Below are the code and all the weights of a small trained network. Each question names an input and a class and asks about switching units off, where a switched-off unit gives its printed mean instead of its output.

import numpy as np


def w(rows, s, z=0):
    codes = np.array(rows[::2]) - 128.0
    scale = np.full(codes.shape[1], s)
    scale[-1] = z or s
    return codes * scale


def f(y):
    return np.maximum(y, 0)


def log_softmax(a):
    a = a - a.max(-1, keepdims=True)
    return a - np.log(np.exp(a).sum(-1, keepdims=True))


def net(x, mask):
    res = np.array(x, float).reshape(1, 7) / 4 @ E
    y = f(res @ A[0][:, :-1].T + A[0][:, -1])
    res = res + np.where(mask, y, B[0][:, -1]) @ B[0][:, :-1]
    return log_softmax(res[-1] @ U[:, :-1].T + U[:, -1])


A, B = {}, {}
E = w([
[72,84,129,98,180],'x0',
[135,147,132,136,112],'x1',
[127,127,129,127,126],'x2',
[123,222,50,69,160],'x3',
[88,192,254,66,93],'x4',
[90,97,89,93,51],'x5',
[131,130,128,131,127],'x6',
],0.0073)
A[0] = w([
[187,75,68,203,181,101],'N1',
[201,82,213,183,162,56],'N2',
[126,187,182,113,159,136],'N3',
[164,106,78,173,165,61],'N4',
[117,172,223,119,114,81],'N5',
[123,62,218,248,156,62],'N6',
[105,143,57,62,55,191],'N7',
[89,88,143,117,56,93],'N8',
[152,199,94,106,188,253],'N9',
[171,167,174,186,215,101],'N10',
[108,99,67,161,165,140],'N11',
[101,65,130,107,251,207],'N12',
[196,165,182,170,224,98],'N13',
[246,156,100,183,46,201],'N14',
[167,163,117,146,54,230],'N15',
[57,128,119,119,171,169],'N16',
[178,95,74,164,155,42],'N17',
[40,152,207,89,107,80],'N18',
[98,194,44,85,144,43],'N19',
[116,98,152,163,116,59],'N20',
[173,2,159,152,59,122],'N21',
[105,71,156,227,111,88],'N22',
[151,83,54,248,127,73],'N23',
[108,117,45,185,131,97],'N24',
[194,184,104,90,214,129],'N25',
[109,70,145,88,170,86],'N26',
[116,105,152,155,125,58],'N27',
[113,224,76,95,217,74],'N28',
[151,153,130,165,105,140],'N29',
[154,132,126,146,178,107],'N30',
],0.0096,0.004)
B[0] = w([
[144,133,106,58,122,224],'N1',
[103,199,65,195,94,180],'N2',
[159,126,125,19,110,195],'N3',
[131,137,125,64,33,181],'N4',
[140,104,74,67,66,206],'N5',
[153,237,127,204,113,201],'N6',
[83,68,123,211,202,221],'N7',
[44,118,82,158,132,176],'N8',
[151,113,115,185,182,253],'N9',
[36,62,138,73,225,187],'N10',
[150,94,158,47,94,200],'N11',
[119,118,227,117,186,224],'N12',
[17,75,48,51,228,193],'N13',
[117,73,191,114,204,225],'N14',
[111,24,224,126,231,209],'N15',
[193,85,203,166,167,181],'N16',
[122,156,68,15,47,180],'N17',
[174,142,132,40,62,216],'N18',
[124,183,127,214,65,203],'N19',
[153,183,94,153,105,146],'N20',
[119,177,90,208,187,220],'N21',
[132,121,95,208,128,183],'N22',
[143,114,146,43,47,218],'N23',
[155,124,190,68,77,196],'N24',
[123,126,105,194,104,215],'N25',
[201,107,142,179,155,157],'N26',
[178,153,83,163,97,140],'N27',
[184,192,95,254,109,228],'N28',
[142,128,167,151,140,157],'N29',
[72,129,137,90,96,156],'N30',
],0.0063,0.0072)
U = w([
[126,76,190,169,175,253],'0',
[6,87,104,144,178,207],'1',
[156,226,65,255,90,48],'2',
[130,133,141,55,81,4],'3',
],0.0083,0.0044)

Each question gives the input, the list of numbers given to net, and the class t.
The units are the neurons (one row each of A and B). Each row of codes is followed by its name. A weight is (code - 128) times the scale printed after its matrix; where a second scale follows, it is the last column's (A, B and U).
mask holds one flag per neuron, in row order. A switched-off neuron (its flag False) gives its mean, the last column of its row in B, instead of its output. The means were averaged over made-up inputs and are rounded, as every weight is.
A unit's drop is (log p(t) with every unit on - log p(t) with that unit switched off) / (log p(t) with every unit on - log p(t) with every unit switched off).
The circuit of an input: a set's keep is (log p(t) with only the set's units on - log p(t) with every unit switched off) / (log p(t) with every unit on - log p(t) with every unit switched off). Starting from the 12 units with the biggest drops (on a tie, the unit counted first), units are removed one at a time, each time the one whose removal leaves the highest keep (on an exact tie, the one counted first), for as long as the keep stays at least 0.8.
units of the circuit, in order: the units of the circuit, biggest drop first
unit that matters most: the unit with the biggest drop
top k neurons: the k neurons with the biggest drops, biggest first
drop of u: that unit's drop, to one decimal
input [-6,3,6,1,8,-8,7], class 1: unit that matters most => N13
input [-2,7,0,-1,7,-1,-8], class 3: units of the circuit, in order => N18, N5
input [0,-8,1,7,1,0,2], class 2: units of the circuit, in order => N28, N19
input [0,-4,1,-6,-2,-8,-6], class 1: top 3 neurons => N13, N10, N28
input [-8,5,-8,6,0,-1,2], class 0: units of the circuit, in order => N15, N14
input [1,6,-4,-6,-2,2,-2], class 2: units of the circuit, in order => N6, N21, N10
input [3,8,-4,-4,-4,-1,8], class 2: units of the circuit, in order => N6, N15
input [-3,5,-7,-1,-1,-6,8], class 1: units of the circuit, in order => N13, N10
input [1,-8,-4,7,4,6,-7], class 2: top 2 neurons => N19, N28
input [8,-3,-3,4,-1,-1,6], class 0: units of the circuit, in order => N12, N16, N13
input [-8,5,-5,8,3,8,6], class 0: top 2 neurons => N15, N14
input [-2,-3,7,-6,-2,-7,4], class 1: top 4 neurons => N13, N10, N28, N19
input [-4,-5,4,2,-4,-5,5], class 1: top 3 neurons => N13, N10, N18
input [6,-2,1,6,-8,-1,-6], class 3: unit that matters most => N11
input [3,3,6,6,-1,3,1], class 2: drop of N19 => 0.2
input [-8,4,-3,4,-7,7,1], class 0: drop of N14 => 0.4
input [6,3,5,-1,-7,-5,-4], class 3: drop of N23 => 0.2
